Here are made-up elements, facts about them, and rows of numbers that follow some of those facts. Name the element behind each unnamed row.

There are 4 kinds of fact about the elements: φ, η, Λ, κ.
mistik (φ d) (κ e)
draskom (φ a) (η kete) (Λ trugire) (κ g)
zatuk (φ a) (η dibrom) (Λ skeklel) (κ i)
bepla (φ a) (η voplu,mubron) (Λ temes) (κ e)
skudir (φ a) (Λ didrin) (κ g)
pibrik (φ a) (η mukin,mistik) (Λ brigor) (κ h)
plitrel (φ b) (η tofon,kete,mistik,skitis) (Λ skufes) (κ f)
fugrak (φ a) (Λ truklas) (κ f)
mobro (φ c) (Λ tradila) (κ h)
skitra (φ a) (η kleskavak) (Λ nepok) (κ i)
nizimak (φ a) (η plitrel) (κ g)
grose (φ a) (η kleskavak,brokir,pibrik) (κ e)
didrin (φ a) (Λ flakloplom) (κ g)
ludra (φ b) (η safus) (Λ flafas) (κ f)
sodepun (φ b) (Λ draskom) (κ f)
teplu (φ d) (Λ klabral) (κ i)
nosusto (φ a) (η biplek) (Λ novo) (κ f)
klabral (φ a) (η voplu,mistik,dibrom) (Λ skopak) (κ f)
klifaklil (φ a) (Λ nuskil) (κ h)
voplu (φ d) (Λ seski) (κ h)
fludro (φ d) (Λ stufa) (κ f)
skeklel (φ b) (η mistik,dibrom) (κ g)
beku (φ d) (Λ staflo) (κ f)
flazal (φ a) (Λ lalu) (κ g)
dibrom (φ c) (η fludes) (κ g)
flakloplom (φ a) (Λ teskur) (κ f)
skopla (φ a) (η kleskavak) (Λ zipleflun) (κ g)
lalu (φ a) (η plaflol) (κ f)
brokir (φ a) (Λ skitra) (κ g)
skopak (φ b) (η drasen) (Λ flagon) (κ h)
gipek (φ d) (η kete,riklem) (κ e)
plemupon (φ d) (η skibrek,stoflir,mistik,bravi) (κ h)
pledrim (φ a) (Λ tofon) (κ h)
flemem (φ a) (η fludes) (Λ brufar) (κ f)
naroza (φ a) (η plitrel) (κ e)
trugire (φ b) (Λ bregu) (κ e)
paple (φ a) (Λ skelo) (κ h)
flagon (φ d) (Λ posugram) (κ g)
tradila (φ d) (κ e)
vopleser (φ d) (η nonik) (Λ rozem) (κ g)
fesok (φ a) (η skeklel) (Λ flerem) (κ f)
tagri (φ a) (Λ pledrim) (κ f)
pugik (φ c) (Λ brelo) (κ e)
gega (φ a) (κ e)
dribrus (φ b) (η draskom,trefur) (Λ raka) (κ g)
teger (φ b) (η pugik,bravi) (κ i)
greplis (φ b) (Λ mavol) (κ g)
rosku (φ a) (η skopla,skitra) (κ f)
tudo (φ d) (η tagri) (κ e)
skelo (φ a) (η brigor) (κ i)
plastun (φ b) (κ h)
nuskil (φ b) (η feklok,kleskavak) (Λ mukin) (κ i)
brogrik (φ a) (η flesuzer,trefur) (Λ pledrer) (κ i)
pledrer (φ a) (Λ ladol) (κ i)
kulok (φ c) (Λ greplis) (κ f)
plitrem (φ a) (η feklok,mistik) (κ i)
musas (φ a) (η voplu) (Λ drunok) (κ i)
tisom (φ a) (η fisum,skitis) (κ e)
feklok (φ b) (η mistik) (κ g)
zumo (φ b) (κ f)
pliku (φ a) (η mistik) (Λ gega) (κ g)
skivesa (φ b) (Λ zoton) (κ h)
seski (φ b) (η safus) (Λ teplu) (κ f)
nazum (φ b) (η lepu) (Λ lamon) (κ h)
gibrin (φ a) (η fludes,diflisa) (Λ sodepun) (κ g)
biplek (φ b) (Λ gapas) (κ f)
kabras (φ b) (κ h)
flira (φ b) (Λ seskis) (κ f)
stulil (φ a) (Λ kestuk) (κ e)
skudrel (φ a) (η kete,feklok) (Λ pibrik) (κ g)
brigor (φ a) (Λ sofovok) (κ h)
kimo (φ b) (η tisom) (Λ lutresen) (κ e)
kestuk (φ b) (Λ stoflir) (κ g)
plutul (φ b) (η mistik) (Λ fesok) (κ h)
lamon (φ a) (Λ brelen) (κ g)
gapas (φ b) (Λ depaplin) (κ g)
tredotrir (φ c) (Λ pliku) (κ e)
posugram (φ d) (η zatuk) (Λ forelok) (κ g)
truklas (φ a) (Λ dribrus) (κ h)
floklur (φ a) (η brigor) (κ i)
ladol (φ a) (η voplu) (Λ sogi) (κ h)
skufes (φ a) (Λ vopleser) (κ e)
zakesom (φ b) (η dribrus,klifaklil,plitrem) (Λ teger) (κ e)
fugos (φ d) (κ e)
gudrak (φ c) (Λ pugik) (κ i)
niskaril (φ b) (Λ gipek) (κ f)
riklem (φ b) (κ h)
raka (φ a) (Λ beku) (κ e)
druno (φ a) (η teger,skeklel) (κ i)
kados (φ c) (Λ brokir) (κ i)
mubron (φ c) (η lepu) (Λ skivesa) (κ e)
lutresen (φ c) (Λ tagri) (κ g)
klider (φ b) (Λ biplek) (κ g)
sazin (φ a) (η klabral,pleni,bravi) (Λ ludra) (κ i)
rokla (φ b) (η skitra) (κ f)
gresigrir (φ a) (η biplek,plitrel) (κ e)
mugra (φ a) (η brelo) (Λ zumo) (κ f)
mukin (φ d) (η vuminu,beku) (Λ mobro) (κ g)
nidor (φ b) (Λ drasen) (κ e)
plaflol (φ b) (η trefur) (κ e)
seskis (φ a) (Λ flesuzer) (κ h)
brelen (φ b) (η trefur) (Λ nute) (κ f)
tadrora (φ b) (η tisom) (Λ musas) (κ h)
mavol (φ c) (Λ mubron) (κ i)
tesezem (φ a) (Λ nidor) (κ g)
drunok (φ c) (η kete) (Λ siflu) (κ h)
gokur (φ c) (η pugik,plitrel) (Λ kabras) (κ f)
folom (φ a) (η klostak) (κ i)
fasel (φ d) (η beku) (Λ fugos) (κ i)
depaplin (φ b) (Λ ploflos) (κ h)
sogi (φ c) (Λ klostak) (κ g)
planosor (φ b) (η brigor) (Λ balotri) (κ f)
forelok (φ a) (Λ zakesom) (κ h)
temes (φ a) (Λ klider) (κ h)
fludes (φ d) (κ h)
lepu (φ a) (η mistik) (κ e)
vuminu (φ d) (η gipek) (Λ giku) (κ g)
bregu (φ b) (κ e)
teskur (φ d) (Λ brogrik) (κ g)
stoflam (φ b) (Λ skudir) (κ e)
nonik (φ a) (η brufar) (Λ dibrom) (κ i)
klostak (φ d) (η labun,skitis) (Λ fisum) (κ i)
flerem (φ a) (Λ kimo) (κ i)
labun (φ d) (η fludes,beku) (κ i)
peris (φ c) (η brostus) (Λ plutul) (κ i)
putrul (φ c) (Λ gudrak) (κ h)
gubrodrim (φ b) (η peris) (κ i)
stufa (φ a) (Λ fugrak) (κ f)
fogos (φ a) (Λ niskaril) (κ g)
rozem (φ b) (η draskom) (Λ bepla) (κ h)
stoflir (φ b) (η brigor,fugrak,klostak) (Λ planosor) (κ f)
skitis (φ b) (Λ vuminu) (κ f)
novo (φ c) (η kabras,draskom,kimo) (κ e)
pladre (φ b) (η klostak) (κ f)
drogil (φ a) (Λ zatuk) (κ h)
giku (φ a) (κ h)
balotri (φ c) (Λ rosku) (κ h)
subro (φ b) (η tisom,klostak,plastun) (Λ naroza) (κ h)
flafas (φ a) (η rokugren) (Λ drabu) (κ h)
kufan (φ d) (Λ nazum) (κ h)
safus (φ a) (η beku) (κ i)
fisum (φ c) (η beku) (κ e)
gropluk (φ c) (η pliku,plastun) (Λ labun) (κ f)
kigra (φ a) (η fisum,beku,skeklel) (κ h)
siflu (φ a) (κ g)
drasen (φ a) (κ e)
gosek (φ d) (Λ kufan) (κ g)
sofovok (φ a) (Λ gosek) (κ e)
ploflos (φ a) (η gipek) (Λ tadrora) (κ i)
kete (φ a) (η plutul) (Λ voplu) (κ g)
dritrik (φ b) (η labun,fugos) (Λ nonik) (κ h)
trefur (φ b) (η plutul) (κ i)
brostus (φ a) (η fludes,flesuzer,kleskavak) (Λ gokur) (κ e)
kleskavak (φ a) (η beku) (Λ kulok) (κ f)
nute (φ a) (κ f)
staflo (φ a) (η rosku) (Λ sazin) (κ e)
rokugren (φ a) (Λ grose) (κ h)
dufaman (φ a) (η draskom) (Λ flazal) (κ f)
pleni (φ a) (η gipek) (Λ tredotrir) (κ i)
zoton (φ b) (Λ peris) (κ g)
drabu (φ b) (η teplu) (κ h)
flesuzer (φ a) (η mistik) (Λ putrul) (κ i)
zipleflun (φ d) (η plutul) (Λ kados) (κ e)
brelo (φ a) (Λ mugra) (κ i)
diflisa (φ c) (κ f)
gruzo (φ a) (η skitis) (Λ plemupon) (κ h)
nepok (φ a) (η naroza) (κ f)
tofon (φ a) (Λ klifaklil) (κ e)
dogin (φ b) (η tofon,fludes,beku) (Λ rokugren) (κ g)
skibrek (φ b) (η skitis) (κ e)
brufar (φ a) (η kete,fludes) (Λ pleni) (κ e)
bravi (φ a) (κ e)

Known rows:
[  8   9  -5  -1  -2  -4 -14  -1  -1  -3   6 -10  -2  -5   3   1  -1  -2
   4  -7  -2  -5   7  -3  -7   4   0 -10   6   6   2  -5   7]: dritrik
[  7  -7  -8  -4   2  -5  -1   1   7  -2   7   4   3  -8   1  11  -1   2
   2   1   3   3  -3  -4 -12   3  -3   2  -2   2   6 -15   1]: safus
[-3  2 -4  3 -8  2 -3 -2  5 -1  1  4  0 -2  0  8  5 -2  4  2  4  1 -6 -1
 -8 -2 -6  0 -3 -1  7 -8 -2]: gresigrir
[  2   0 -11   8   0  -7  -4   7   6  -1   5   1   1   3  -1   5  -3   3
   2 -10   8   0  -1   7 -12  -7  -2  -3  -6   2   5  -8  -9]: flafas
[ 19  20   1   3  12  11   2  -1  -4  -8  -6  19  -7  -9  23  35  -2  13
   3  12   3   7 -13   0 -16   4  -9  -9   8   2  11 -12   2]: flerem
[  6  14 -15   5   2  -4 -13   5  -4  -8   0  -8  -7   1   4  -8  -4   3
  -1 -15   4   2   4   3  -8   1   0  -8   1   5   1  -1   4]: sodepun
[ 12   7  -3   4   0  33 -14   4  -9 -10 -10  24   7 -10  35  37 -11  -6
  -4  22  31  -3 -10  -4  -4   2 -12  -7  -2  20 -10  -7  13]: tofon
[ -5  -3  -2  -3 -15   2  -9  -5  -1  -4   9  -7   8  -5  13   6   4  -1
  -2  -4   4   1  -1  -4 -15  -1  -8  -3  -5  -5   9  -4  -5]: skopla
[  7   5 -12  10  -5  -3 -14   3   5   4 -10 -15  16  -4   3   6   6   7
 -10 -14  -3   3 -24   0  -2  -9   2  -6   4  -1   2 -10   6]: gropluk
[  4  12 -13   7  -1  -9 -16   6  -1  -3  -1  -6  -7   5  -1 -10  -3  -5
   0 -10   2   2  -1   0  -9   0  -3  -3   1   7  -2   0   8]: brelen
[ -6  -3  -4   7  -8   0  -3   3  -1  -6   6  -2   2   1   8   4   1  -2
  -2  -2   9   3  -2   6 -10  -6  -6   1  -8  -3  11   1 -14]: lamon
[  7  11 -13   0  -2  -1 -17  -1   0  -2   2 -10  -7  -3   8  -3   1   3
  -7 -16  -2   7   6 -10  -6   4  -1  -6  -3  11  -1   2  12]: skitis
[-2 -1 -6 -2 -6  2 -1 -3  8 -3  4  3  0 -6  5  8  2 -1 -2 -1  4  2 -6 -6
 -7  0 -8  0 -6  3  6 -6  0]: tisom
[ -4  -2  -7   4  -5   1   0   3   7  -2   2   7  -3  -2   3   7   1  -6
  -1   2   5   4  -9  -1 -10  -2  -9   4  -6   5   5  -6  -3]: naroza
[  5  11 -12  -1  -4  -2 -13   3   2  -3   1  -5 -11   3  -1  -5  -2   2
  -2 -13   0   0   1  -2  -2  -4  -2  -8   5  10  -4   4   8]: stoflir
[ 16  40  10   5  12   1  -9  -5  -5  -3  -2   3 -22  -9  26  17   2   5
  -2   4 -17  14 -12  -2 -20  11 -13 -11  13  10  13  -1  11]: plutul
[ -1   1  -4  -6 -23  -2 -29 -11 -15  -3   5 -27   9  -6   5 -11  12  -6
  14  -4  -2  -4  38 -14  -1  11   3  -5  -7 -16   3   3   7]: vopleser
[  5  12 -17   6   6  -7  -9  10  -2 -10   5  -2 -10   4   1 -10  -7  -2
  -2 -14   7   1  -1   5  -6   0  -3  -6   0  11  -1   1   2]: zumo
[  5   5  -8   4  -1  -4  -8   1   1   0  -1  -4   4  -1   7  13   2  10
   4  -9   5   3   4   0 -15  -4   0  -4  -8  -2   6  -8  -4]: paple
[  6  -3  -6   1  -2  -5  -3   0   5   1  -1   7   2  -4  -4  12   1   1
   8   4   2   4  -4  -2 -10   1  -2   4   3   1   6 -15   3]: druno
[ 10  15   2  14   4  26 -11   7 -15  -9 -10   5  14 -14  36  33   0   2
 -14  14  12   0 -30   8   2  -6  -6 -14   9   6   4  -2  -5]: lutresen

Which element is each row?
No name comes twice in this set of rows, the named rows included.
[ 16  21  -3   6  12  30 -18  11 -20 -22  -4  24 -14  -8  32  18 -19 -13
   3  27  33 -10   7   4   8   8 -12 -12   7  24 -16   1   9]	tradila
[ -5  -3  -1   1 -10   0  -6   0   1  -5  10  -3   4  -2  13   5   1  -4
  -5  -2   6   3  -5  -1 -13  -3 -10   1  -8   0   9  -1  -8]	brokir
[  2   4 -11   5 -10  -5 -13   3   7   2  -2  -3   1   7   1  -1   0   1
   0 -14   7   4  -8  -1 -17  -6  -5  -1  -5   2   0  -9   5]	klabral
[ -1   9  -6   2   4  -4 -13   1  -4  -8   7  -2 -15 -10   9 -10   1 -10
   2   6   0   9  15  -9  -3  15 -11   4  -6   7   2   3   8]	mistik
[ -5  -8 -11   0 -22   0 -14 -10  -2   2  -7 -13  19  -3  -5   4  13  -1
  13  -6   3  -2  15  -9  -8   2   4   0 -13 -17   7 -10   5]	bepla
[-17 -12  -7  10   4 -14  11  22  13 -10  21  10 -14   8  -7 -15 -13 -13
 -10  -2  13   3 -20  20  -7 -14 -15  10  -6  13   8   6 -29]	siflu
[  4   7  -9   7   9 -10  -6  13  -2  -6   9  -1  -9   1  -4  -8  -9  -6
   1  -7   4  -2   4  10  -5  -3  -1  -4   1  11   3  -1  -5]	drabu
[ 17  26   8   5  14  -1   6  -6   4  -1  -5   3  -1 -21  21  28  11  17
  -9   7 -24  13 -40   0 -13   9  -9 -10  22  -1  23 -19   1]	peris
[ 15  17   5   1   0  31 -28   7 -24 -18   0  15  -7  -7  40  18 -18 -17
   0  29  31 -11   6  -1   3   6 -15 -13   8  23 -19   4  14]	mukin
[ -7  -3  -9   2 -11  -3 -12   1 -11  -8   7 -19   4  -3   1 -10   4  -6
   4  -6   2   0  19   2   0   3   1  -1  -7  -5   8   8  -9]	klider
[ -3   9  -4   3  -4   0  -9   3 -11  -9   7  -9  -4  -3   9  -4  -1  -5
   0   0   2   0   8   5  -3   2  -4  -4   1   0   7   9  -8]	kestuk
[  3   4 -13  12  -2  -3 -11   9   7   4  -9 -11  14  -2   2   3   4   5
 -10 -12  -1   3 -28   3   0 -11   1  -6   7   2   1  -8   3]	gokur
[  3  14  -6   3   2  -2  -8   3  -8 -12   7  -1 -15  -5   3 -10  -1  -5
   9   4   2  -3  18   2   0  10  -6  -7   1   1   4  -1  -1]	tudo
[ -1   6  -9   6   4  -2  -1   6  -3 -11   6   2  -8  -6   2  -4  -4  -7
   2   1   4  -1   4   6  -2   6  -4  -3   0   7   7   2  -5]	bregu
[  3  -3 -10   2  -1  -2  -5   3  10   3   3  -3   0  -3   4  12   3   8
  -4 -11   3   9   3  -5  -9  -6   0   0 -12   6   2  -3  -1]	brigor

The same elements again, as new rows of numbers:
Known rows:
[27 -6 -2  1 -3  0  3 -5 11 18 16  4 17]: sogi
[ 25  -5  -1   4  -2  -3 -10  -8  12  16  17  11  14]: zatuk
[20 -3 -6  4  2  2 10 -3 13 21 18 12 18]: posugram
[22  0  1  2  2 -4 -3 -4 10 12 16  7 18]: gibrin
[ 16   2   4  -2 -12  -7 -12 -11  12  14  17   2  15]: brelen
[30 -7 -2  2 -8  0 -7 -8 10 18 16  6 12]: brelo
[ 20 -18  12 -27  12 -16   0   4  13  37  13  39  19]: mukin
[ 21  -8 -10  12  -1   6  -1   1  19  28  17  14  20]: beku
[28 -9 -1 -4 -4  0 -4 -6 10 15 11  4 15]: drasen
[ 18   4 -11  10  -6 -26 -13   8  -8   0 -19   3   4]: greplis
[28 -8 -4  3 -5  0 -1 -8 11 19 19  9 10]: gudrak
[ 19   2  -8   6  -5 -25 -13   7  -8   2 -17   5   6]: zoton
[ 23  -2   0   3  -5  -4  -5 -14  13  13  23   8  12]: sazin
[23 -5  2  3 -2 -3 -9 -2 10 17 20  9 15]: rosku
[24 -1  1  3  2 -1 -6 -2  9 15 15  5 20]: skopla
[24 -6  0  1 -3 -7 -4 -9 17 18 11  5 20]: draskom
[21 -5  0  4 -5 -9 -4 -8 13 14 18  7 13]: dufaman
[ 18   4   3  -4  -8  -4  -9 -12  12  13  13  -1  20]: dribrus
[ 19  -8   0   1   2 -28 -10   4   4  12  -1  21   6]: fesok
[ 26   6  -2  -3  -6  14 -16 -23   8   9  17   5  16]: tadrora
[25 -6 -1  5 -7 -1 -7 -5 13 19 19  4 16]: fugrak

Rows to name:
No name comes twice in this set of rows, the named rows included.
[20 -5 -6  2  0 -4 10 -5 16 22 13 13 17]	vuminu
[ 16   7   4  -2  -1  -3 -13  -5   7  11  14   4  19]	dogin
[ 36 -22   8 -31   7 -11 -10  -9   5  28   9  39   9]	mobro
[26 -8 -9  6 -7  4  6 -5 12 26 17 14 10]	teplu
[22 -9 -9  2  3  5  5 -3 14 23 12 15 17]	fugos
[ 27  -3  -3   1  -5   7  -1 -11  13  14  20  -3  18]	skufes
[ 24  -4  -3   4  -6  -5  -9 -12  17  16  16  10  15]	flesuzer
[ 35 -22  12 -33   4 -14 -17 -13  10  28   6  38  14]	klifaklil
[ 18   1   2  -4  -7  -7 -13 -10  14  15   8   1  21]	feklok
[ 21   1   3  -3 -12  -2 -14 -13  10  15  17   4  13]	teger
[ 31  -4  -5  -3  -3   4  -6 -22  10  10  14  13  11]	ladol
[24 -5 -1  3  2 -2 -2 -3 15 20 13 10 21]	dibrom
[24 -8 -2  6 -2 -4 -4 -1 14 21 17 10 15]	diflisa

